Below are the code and all the weights of a small trained network. Each question names an input and a target symbol and asks about switching units off, where a switched-off unit gives its printed mean instead of its output.

import numpy as np


def w(rows, s, z=0):
    codes = np.array(rows[::2]) - 128.0
    scale = np.full(codes.shape[1], s)
    scale[-1] = z or s
    return codes * scale


def norm(h):
    return h / np.sqrt((h * h).mean(-1, keepdims=True) + 1e-5)


def f(y):
    return np.maximum(y, 0)


def softmax(a):
    e = np.exp(a - a.max(-1, keepdims=True))
    return e / e.sum(-1, keepdims=True)


def log_softmax(a):
    a = a - a.max(-1, keepdims=True)
    return a - np.log(np.exp(a).sum(-1, keepdims=True))


def net(x, mask):
    ids = ['ΘΞΠΨδεζηστφ'.index(c) for c in x.split()]
    T = len(ids)
    res = E[ids] + P[:T]
    r = norm(res)
    for j in range(3):
        rows = slice(3 * j, 3 * j + 3)
        q, k, v = (r @ M[0][rows].T for M in (Q, K, V))
        z = softmax(np.where(np.tri(T) > 0, q @ k.T / 3**0.5, -1e9)) @ v
        o = O[0][rows]
        res = res + np.where(mask[j], z, o[:, -1]) @ o[:, :-1]
    y = f(norm(res) @ A[0][:, :-1].T + A[0][:, -1])
    res = res + np.where(mask[3:19], y, B[0][:, -1]) @ B[0][:, :-1]
    return log_softmax(norm(res)[-1] @ U[:, :-1].T + U[:, -1])


Q, K, V, O, A, B = {}, {}, {}, {}, {}, {}
E = w([
[154,143,119],'Θ',
[158,141,108],'Ξ',
[133,151,128],'Π',
[86,127,118],'Ψ',
[113,111,103],'δ',
[53,101,108],'ε',
[147,153,123],'ζ',
[105,119,142],'η',
[5,110,148],'σ',
[128,141,115],'τ',
[137,126,89],'φ',
],0.023)
P = w([
[97,62,244],'0',
[58,179,2],'1',
[69,170,8],'2',
[63,167,11],'3',
[53,185,8],'4',
[70,174,15],'5',
],0.0046)
Q[0] = w([
[128,231,100],'head 0',
[122,49,138],'head 0',
[184,137,4],'head 0',
[144,103,122],'head 1',
[119,109,217],'head 1',
[47,149,173],'head 1',
[212,160,112],'head 2',
[155,147,116],'head 2',
[78,70,76],'head 2',
],0.028)
K[0] = w([
[136,207,65],'head 0',
[133,50,149],'head 0',
[87,151,1],'head 0',
[142,138,132],'head 1',
[118,222,66],'head 1',
[45,133,62],'head 1',
[199,146,196],'head 2',
[170,131,143],'head 2',
[105,68,63],'head 2',
],0.027)
V[0] = w([
[146,178,72],'head 0',
[85,120,92],'head 0',
[137,126,107],'head 0',
[154,201,127],'head 1',
[29,147,227],'head 1',
[117,250,167],'head 1',
[128,52,129],'head 2',
[88,46,113],'head 2',
[43,184,104],'head 2',
],0.016)
O[0] = w([
[205,121,135,244],'head 0',
[140,75,70,163],'head 0',
[166,113,132,156],'head 0',
[74,146,168,110],'head 1',
[121,251,65,164],'head 1',
[55,207,146,114],'head 1',
[103,177,175,102],'head 2',
[62,175,176,92],'head 2',
[86,87,80,128],'head 2',
],0.016,0.011)
A[0] = w([
[3,88,155,96],'neuron 0',
[118,28,178,87],'neuron 1',
[212,96,57,79],'neuron 2',
[84,75,185,128],'neuron 3',
[78,166,108,85],'neuron 4',
[128,126,85,133],'neuron 5',
[60,87,161,151],'neuron 6',
[128,128,130,113],'neuron 7',
[95,169,140,112],'neuron 8',
[181,120,177,56],'neuron 9',
[134,170,188,102],'neuron 10',
[151,151,141,2],'neuron 11',
[131,72,150,40],'neuron 12',
[128,92,145,90],'neuron 13',
[115,72,39,48],'neuron 14',
[81,150,162,125],'neuron 15',
],0.017,0.004)
B[0] = w([
[117,70,253,151],'neuron 0',
[198,230,59,176],'neuron 1',
[36,140,211,245],'neuron 2',
[138,149,216,144],'neuron 3',
[185,110,87,168],'neuron 4',
[150,99,135,168],'neuron 5',
[129,89,194,140],'neuron 6',
[126,129,123,128],'neuron 7',
[168,83,148,154],'neuron 8',
[117,42,144,175],'neuron 9',
[70,101,107,146],'neuron 10',
[102,167,144,133],'neuron 11',
[159,181,85,151],'neuron 12',
[149,159,93,144],'neuron 13',
[65,110,20,184],'neuron 14',
[96,150,180,143],'neuron 15',
],0.034,0.011)
U = w([
[209,28,51,49],'Θ',
[91,158,97,14],'Ξ',
[57,116,54,126],'Π',
[154,185,100,191],'Ψ',
[96,160,96,11],'δ',
[167,198,93,114],'ε',
[74,87,229,254],'ζ',
[250,137,175,228],'η',
[74,217,198,84],'σ',
[85,4,82,3],'τ',
[107,209,118,113],'φ',
],0.015,0.0031)

Each question gives the input, a string of symbols that net reads in full, and the target symbol t.
The units are the heads (3 rows each of Q, K, V and O) and the neurons (one row each of A and B). Each row of codes is followed by its name. A weight is (code - 128) times the scale printed after its matrix; where a second scale follows, it is the last column's (O, A, B and U).
mask holds one flag per unit, heads first, then neurons. A switched-off unit (its flag False) gives its mean, the last column of its rows in O or B, instead of its output. The means were averaged over made-up inputs and are rounded, as every weight is.
A unit's drop is (log p(t) with every unit on - log p(t) with that unit switched off) / (log p(t) with every unit on - log p(t) with every unit switched off).
The circuit of an input: a set's keep is (log p(t) with only the set's units on - log p(t) with every unit switched off) / (log p(t) with every unit on - log p(t) with every unit switched off). Starting from the 12 units with the biggest drops (on a tie, the unit counted first), units are removed one at a time, each time the one whose removal leaves the highest keep (on an exact tie, the one counted first), for as long as the keep stays at least 0.8.
units of the circuit, in order: the units of the circuit, biggest drop first
most important unit: the unit with the biggest drop
top k neurons: the k neurons with the biggest drops, biggest first
which heads matter: for each layer, one digit per head in row order, 1 if its drop is at least 0.15 and else 0, layers parted by /
drop when u is switched off: that unit's drop, to one decimal
input ε σ Θ Ξ Θ, target Π: units of the circuit, in order	(head 2; neuron 2; head 1; neuron 14)
input φ ζ φ, target η: which heads matter	011
input Ξ ζ τ Θ, target η: units of the circuit, in order	(head 1; neuron 1)
input Ξ Θ φ φ η, target η: top 2 neurons	(neuron 2; neuron 14)
input Θ Ξ Π δ, target ζ: most important unit	head 2
input Θ Θ Ξ, target ζ: which heads matter	000
input φ φ σ η, target Θ: units of the circuit, in order	(neuron 2; head 2)
input φ Θ φ Θ ζ, target Θ: units of the circuit, in order	(head 1; neuron 1)
input Θ τ Θ Θ δ, target ζ: units of the circuit, in order	(neuron 0; head 2)
input Ξ Θ ζ, target η: units of the circuit, in order	(head 1; neuron 1)
input ε Ξ Θ Ξ Ξ, target Π: top 3 neurons	(neuron 2; neuron 14; neuron 1)
input Ξ Θ Ξ Ξ η, target η: drop when neuron 4 is switched off	0.8
input Ξ ε Θ φ ζ, target η: drop when neuron 10 is switched off	0.0
input τ Θ Ξ Ξ Ξ, target ε: most important unit	head 1
input ε φ Θ, target Π: drop when head 1 is switched off	0.3
